Here is a tiny trained network, its code and every weight. The questions are about switching its units off for an input and a class, where a switched-off unit gives its printed mean instead of its output.

import numpy as np


def w(rows, s, z=0):
    codes = np.array(rows[::2]) - 128.0
    scale = np.full(codes.shape[1], s)
    scale[-1] = z or s
    return codes * scale


def norm(h):
    return h / np.sqrt((h * h).mean(-1, keepdims=True) + 1e-5)


def f(y):
    return y / 2 * (1 + np.tanh(0.7978845608 * (y + 0.044715 * y**3)))


def log_softmax(a):
    a = a - a.max(-1, keepdims=True)
    return a - np.log(np.exp(a).sum(-1, keepdims=True))


def net(x, mask):
    res = np.array(x, float).reshape(1, 8) / 4 @ E
    u = 0
    for l in range(4):
        y = f(norm(res) @ A[l][:, :-1].T + A[l][:, -1])
        res = res + np.where(mask[u : u + 4], y, B[l][:, -1]) @ B[l][:, :-1]
        u += 4
    return log_softmax(norm(res)[-1] @ U[:, :-1].T + U[:, -1])


A, B = {}, {}
E = w([
[125,134,132,131,126,147,134,153],'x0',
[134,135,135,130,135,135,133,137],'x1',
[108,129,143,161,84,50,203,156],'x2',
[144,133,140,134,131,130,132,132],'x3',
[153,143,134,126,150,110,133,113],'x4',
[55,185,198,164,128,146,87,80],'x5',
[117,105,153,126,117,231,254,88],'x6',
[115,129,119,124,134,124,125,126],'x7',
],0.0089)
A[0] = w([
[131,97,127,46,254,251,51,115,11],'L0N1',
[70,90,117,216,194,97,54,151,162],'L0N2',
[145,108,51,160,197,174,200,145,4],'L0N3',
[172,126,42,139,116,179,133,183,172],'L0N4',
],0.0047,0.0015)
B[0] = w([
[181,224,43,254,113,150,143,80,251],'L0N1',
[195,171,160,149,56,180,125,122,207],'L0N2',
[83,31,129,104,163,137,178,104,159],'L0N3',
[103,141,93,169,201,110,57,43,192],'L0N4',
],0.008,0.0026)
A[1] = w([
[63,125,146,195,121,7,225,203,24],'L1N1',
[170,136,153,151,131,88,51,202,42],'L1N2',
[180,69,2,76,182,104,152,187,5],'L1N3',
[82,185,214,159,156,153,100,130,217],'L1N4',
],0.0072,0.0017)
B[1] = w([
[220,167,24,174,75,181,107,34,254],'L1N1',
[101,165,97,86,127,116,196,163,210],'L1N2',
[105,55,244,222,168,127,80,189,231],'L1N3',
[112,46,150,166,135,30,146,92,219],'L1N4',
],0.011,0.005)
A[2] = w([
[114,147,45,69,134,30,82,206,2],'L2N1',
[111,70,109,76,197,197,253,45,77],'L2N2',
[210,148,39,149,158,196,22,62,60],'L2N3',
[204,228,54,98,129,89,49,206,154],'L2N4',
],0.006,0.0019)
B[2] = w([
[95,167,224,17,78,145,147,203,176],'L2N1',
[149,222,173,10,67,53,101,207,216],'L2N2',
[144,126,43,182,70,206,177,94,252],'L2N3',
[150,152,125,89,103,119,201,104,254],'L2N4',
],0.011,0.0046)
A[3] = w([
[9,122,160,173,159,63,134,35,117],'L3N1',
[89,142,154,254,195,82,111,186,94],'L3N2',
[148,64,157,152,159,138,165,185,189],'L3N3',
[200,64,110,164,135,80,182,145,252],'L3N4',
],0.0081,0.0026)
B[3] = w([
[126,61,130,119,231,174,27,170,217],'L3N1',
[73,108,229,141,149,167,170,129,200],'L3N2',
[53,123,185,112,102,64,6,76,181],'L3N3',
[104,80,97,134,244,184,148,96,254],'L3N4',
],0.011,0.0049)
U = w([
[122,135,54,190,130,164,188,93,233],'0',
[52,30,203,154,227,114,99,162,119],'1',
[80,198,186,6,64,82,194,199,7],'2',
],0.011,0.0019)

Each question gives the input, the list of numbers given to net, and the class t.
The units are the neurons (one row each of A and B). Each row of codes is followed by its name. A weight is (code - 128) times the scale printed after its matrix; where a second scale follows, it is the last column's (A, B and U).
mask holds one flag per neuron, layer by layer. A switched-off neuron (its flag False) gives its mean, the last column of its row in B, instead of its output. The means were averaged over made-up inputs and are rounded, as every weight is.
A unit's drop is (log p(t) with every unit on - log p(t) with that unit switched off) / (log p(t) with every unit on - log p(t) with every unit switched off).
The circuit of an input: a set's keep is (log p(t) with only the set's units on - log p(t) with every unit switched off) / (log p(t) with every unit on - log p(t) with every unit switched off). Starting from the 12 units with the biggest drops (on a tie, the unit counted first), units are removed one at a time, each time the one whose removal leaves the highest keep (on an exact tie, the one counted first), for as long as the keep stays at least 0.8.
circuit, biggest first: the units of the circuit, biggest drop first
most important unit: the unit with the biggest drop
top k neurons: the k neurons with the biggest drops, biggest first
k most important neurons of layer l: the k neurons of layer l with the biggest drops, biggest first
drop of u: that unit's drop, to one decimal
input [6,2,6,6,4,-8,5,7], class 1: top 2 neurons : L1N3, L3N3
input [-4,2,7,-7,-3,5,-7,-3], class 0: circuit, biggest first : L1N1
input [4,-8,2,5,-6,0,3,-8], class 2: top 3 neurons : L2N2, L1N3, L0N1
input [4,-4,8,1,8,-1,-7,1], class 0: top 2 neurons : L1N1, L2N2
input [-1,0,3,1,-7,-7,8,-3], class 2: top 2 neurons : L2N2, L1N4
input [-6,-2,2,2,3,5,-6,-1], class 2: top 2 neurons : L1N2, L1N3
input [7,-7,7,-5,-6,3,8,6], class 2: top 3 neurons : L2N2, L0N1, L2N3
input [7,-1,-6,-8,7,3,-8,-2], class 2: 2 most important neurons of layer 1 : L1N1, L1N2
input [-3,6,-5,3,0,-7,6,-1], class 1: top 2 neurons : L1N3, L1N1
input [-7,-3,4,6,6,-5,4,-8], class 1: top 2 neurons : L1N3, L0N1
input [5,-5,-4,8,3,3,-4,-2], class 0: top 4 neurons : L0N1, L1N3, L0N2, L2N2
input [6,-5,-6,-1,-1,6,-5,2], class 0: top 2 neurons : L0N1, L1N3
input [-6,1,-2,3,-2,-7,8,-1], class 2: top 2 neurons : L2N2, L1N4
input [8,-2,0,-1,8,5,4,1], class 1: most important unit : L1N4
input [-1,-2,0,-7,0,5,8,3], class 2: top 2 neurons : L2N2, L1N3
input [4,-8,-1,4,-8,-6,-3,-8], class 1: drop of L1N3 : 2.8
input [-2,0,-2,-4,0,6,-8,-5], class 2: drop of L1N2 : 0.6
input [8,2,2,-4,7,-6,-4,-6], class 1: drop of L1N3 : 3.9
